Below is a small trained network, with its code and all its weights. Each question gives an input and a class and asks what happens when units are switched off, that is, made to give their printed mean instead of their output.

import numpy as np


def w(rows, s, z=0):
    codes = np.array(rows[::2]) - 128.0
    scale = np.full(codes.shape[1], s)
    scale[-1] = z or s
    return codes * scale


def f(y):
    return np.maximum(y, 0)


def log_softmax(a):
    a = a - a.max(-1, keepdims=True)
    return a - np.log(np.exp(a).sum(-1, keepdims=True))


def net(x, mask):
    res = np.array(x, float).reshape(1, 2) / 4 @ E
    y = f(res @ A[0][:, :-1].T + A[0][:, -1])
    res = res + np.where(mask, y, B[0][:, -1]) @ B[0][:, :-1]
    return log_softmax(res[-1] @ U[:, :-1].T + U[:, -1])


A, B = {}, {}
E = w([
[200,46,108,162],'x0',
[138,91,254,10],'x1',
],0.0091)
A[0] = w([
[159,107,197,110,175],'N0',
[137,143,187,105,80],'N1',
[161,209,25,141,99],'N2',
[138,119,127,109,255],'N3',
[166,94,126,134,214],'N4',
[105,162,98,220,93],'N5',
[166,116,158,89,77],'N6',
[161,24,125,138,87],'N7',
[48,191,116,100,78],'N8',
[255,61,124,144,96],'N9',
[131,96,206,95,103],'N10',
[88,244,166,99,81],'N11',
[194,77,142,159,93],'N12',
[143,105,220,51,89],'N13',
],0.0095,0.0057)
B[0] = w([
[200,114,153,162,230],'N0',
[129,24,89,108,173],'N1',
[185,13,156,143,236],'N2',
[153,254,203,198,238],'N3',
[99,244,116,112,219],'N4',
[206,47,130,131,226],'N5',
[152,97,95,131,172],'N6',
[90,150,53,47,193],'N7',
[67,101,58,49,181],'N8',
[40,165,82,39,224],'N9',
[177,80,142,144,217],'N10',
[63,138,69,48,195],'N11',
[42,145,60,52,183],'N12',
[167,64,141,159,255],'N13',
],0.0073,0.0066)
U = w([
[195,39,149,160,66],'0',
[60,165,88,42,52],'1',
[150,250,206,208,253],'2',
],0.012,0.0041)

Each question gives the input, the list of numbers given to net, and the class t.
The units are the neurons (one row each of A and B). Each row of codes is followed by its name. A weight is (code - 128) times the scale printed after its matrix; where a second scale follows, it is the last column's (A, B and U).
mask holds one flag per neuron, in row order. A switched-off neuron (its flag False) gives its mean, the last column of its row in B, instead of its output. The means were averaged over made-up inputs and are rounded, as every weight is.
A unit's drop is (log p(t) with every unit on - log p(t) with that unit switched off) / (log p(t) with every unit on - log p(t) with every unit switched off).
The circuit of an input: a set's keep is (log p(t) with only the set's units on - log p(t) with every unit switched off) / (log p(t) with every unit on - log p(t) with every unit switched off). Starting from the 12 units with the biggest drops (on a tie, the unit counted first), units are removed one at a time, each time the one whose removal leaves the highest keep (on an exact tie, the one counted first), for as long as the keep stays at least 0.8.
units of the circuit, in order: the units of the circuit, biggest drop first
unit that matters most: the unit with the biggest drop
k most important neurons: the k neurons with the biggest drops, biggest first
drop when u is switched off: that unit's drop, to one decimal
input [0,2], class 2: 2 most important neurons : [N2; N5]
input [-5,6], class 0: unit that matters most : N13
input [6,3], class 1: units of the circuit, in order : [N9; N7]
input [2,3], class 2: 2 most important neurons : [N2; N5]
input [-8,-8], class 0: 3 most important neurons : [N2; N5; N9]
input [-2,5], class 0: 2 most important neurons : [N13; N1]
input [8,7], class 1: 3 most important neurons : [N9; N7; N12]
input [-7,-8], class 0: 2 most important neurons : [N2; N5]
input [8,-6], class 1: 2 most important neurons : [N9; N12]
input [7,5], class 1: 3 most important neurons : [N9; N7; N12]
input [-1,-2], class 2: drop when N1 is switched off : 0.1
input [8,-2], class 1: drop when N4 is switched off : 0.0
input [-6,-8], class 0: drop when N2 is switched off : 0.4
input [3,-1], class 2: drop when N8 is switched off : 0.2
input [-2,0], class 2: most important neuron : [N9]
